Below is a small trained network, with its code and all its weights. Each question gives an input and a class and asks what happens when units are switched off, that is, made to give their printed mean instead of their output.

import numpy as np


def w(rows, s, z=0):
    codes = np.array(rows[::2]) - 128.0
    scale = np.full(codes.shape[1], s)
    scale[-1] = z or s
    return codes * scale


def f(y):
    return y / 2 * (1 + np.tanh(0.7978845608 * (y + 0.044715 * y**3)))


def log_softmax(a):
    a = a - a.max(-1, keepdims=True)
    return a - np.log(np.exp(a).sum(-1, keepdims=True))


def net(x, mask):
    res = np.array(x, float).reshape(1, 2) / 4 @ E
    y = f(res @ A[0][:, :-1].T + A[0][:, -1])
    res = res + np.where(mask, y, B[0][:, -1]) @ B[0][:, :-1]
    return log_softmax(res[-1] @ U[:, :-1].T + U[:, -1])


A, B = {}, {}
E = w([
[143,105,11,183,125],'x0',
[100,88,175,169,18],'x1',
],0.012)
A[0] = w([
[159,132,120,118,218,100],'neuron 1',
[101,106,5,158,98,146],'neuron 2',
[132,144,115,104,128,250],'neuron 3',
[134,146,196,54,158,88],'neuron 4',
[126,126,148,174,7,122],'neuron 5',
[125,100,125,147,133,250],'neuron 6',
[101,124,84,124,125,70],'neuron 7',
[126,128,98,130,243,100],'neuron 8',
[116,90,143,186,45,96],'neuron 9',
[131,120,136,164,42,87],'neuron 10',
[128,156,94,92,204,95],'neuron 11',
[150,147,141,155,132,212],'neuron 12',
[128,127,112,99,162,254],'neuron 13',
[100,123,248,107,136,122],'neuron 14',
[146,118,35,189,99,83],'neuron 15',
],0.013,0.0088)
B[0] = w([
[127,130,81,52,109,195],'neuron 1',
[205,191,188,144,151,247],'neuron 2',
[36,89,113,249,120,208],'neuron 3',
[195,212,144,87,180,196],'neuron 4',
[48,115,80,95,115,228],'neuron 5',
[32,146,160,227,128,207],'neuron 6',
[183,150,145,64,107,133],'neuron 7',
[106,137,64,49,119,215],'neuron 8',
[86,127,50,66,146,206],'neuron 9',
[137,138,36,72,131,185],'neuron 10',
[127,126,72,42,116,200],'neuron 11',
[79,102,118,199,135,175],'neuron 12',
[22,115,116,220,112,223],'neuron 13',
[205,211,138,143,195,227],'neuron 14',
[215,205,178,87,211,212],'neuron 15',
],0.02,0.012)
U = w([
[83,141,59,61,121,114],'0',
[229,208,161,162,191,106],'1',
[81,110,139,249,109,253],'2',
[175,61,112,99,45,63],'3',
[153,80,158,167,89,71],'4',
[164,79,114,106,45,60],'5',
[157,88,120,110,63,57],'6',
],0.012,0.0058)

Each question gives the input, the list of numbers given to net, and the class t.
The units are the neurons (one row each of A and B). Each row of codes is followed by its name. A weight is (code - 128) times the scale printed after its matrix; where a second scale follows, it is the last column's (A, B and U).
mask holds one flag per neuron, in row order. A switched-off neuron (its flag False) gives its mean, the last column of its row in B, instead of its output. The means were averaged over made-up inputs and are rounded, as every weight is.
A unit's drop is (log p(t) with every unit on - log p(t) with that unit switched off) / (log p(t) with every unit on - log p(t) with every unit switched off).
The circuit of an input: a set's keep is (log p(t) with only the set's units on - log p(t) with every unit switched off) / (log p(t) with every unit on - log p(t) with every unit switched off). Starting from the 12 units with the biggest drops (on a tie, the unit counted first), units are removed one at a time, each time the one whose removal leaves the highest keep (on an exact tie, the one counted first), for as long as the keep stays at least 0.8.
units of the circuit, in order: the units of the circuit, biggest drop first
k most important neurons: the k neurons with the biggest drops, biggest first
drop of u: that unit's drop, to one decimal
input [8,-7], class 1: 2 most important neurons => (neuron 2; neuron 15)
input [5,-4], class 1: units of the circuit, in order => (neuron 2)
input [-3,3], class 2: units of the circuit, in order => (neuron 15; neuron 8)
input [1,3], class 2: 2 most important neurons => (neuron 8; neuron 11)
input [4,-3], class 1: 3 most important neurons => (neuron 2; neuron 15; neuron 5)
input [0,3], class 2: 3 most important neurons => (neuron 8; neuron 11; neuron 1)
input [-3,2], class 2: 2 most important neurons => (neuron 15; neuron 2)
input [-4,2], class 1: 2 most important neurons => (neuron 14; neuron 13)
input [8,-5], class 1: 2 most important neurons => (neuron 2; neuron 15)
input [-7,4], class 1: drop of neuron 14 => 2.0
input [0,-2], class 2: drop of neuron 13 => 0.0
input [-5,2], class 1: drop of neuron 14 => 0.4
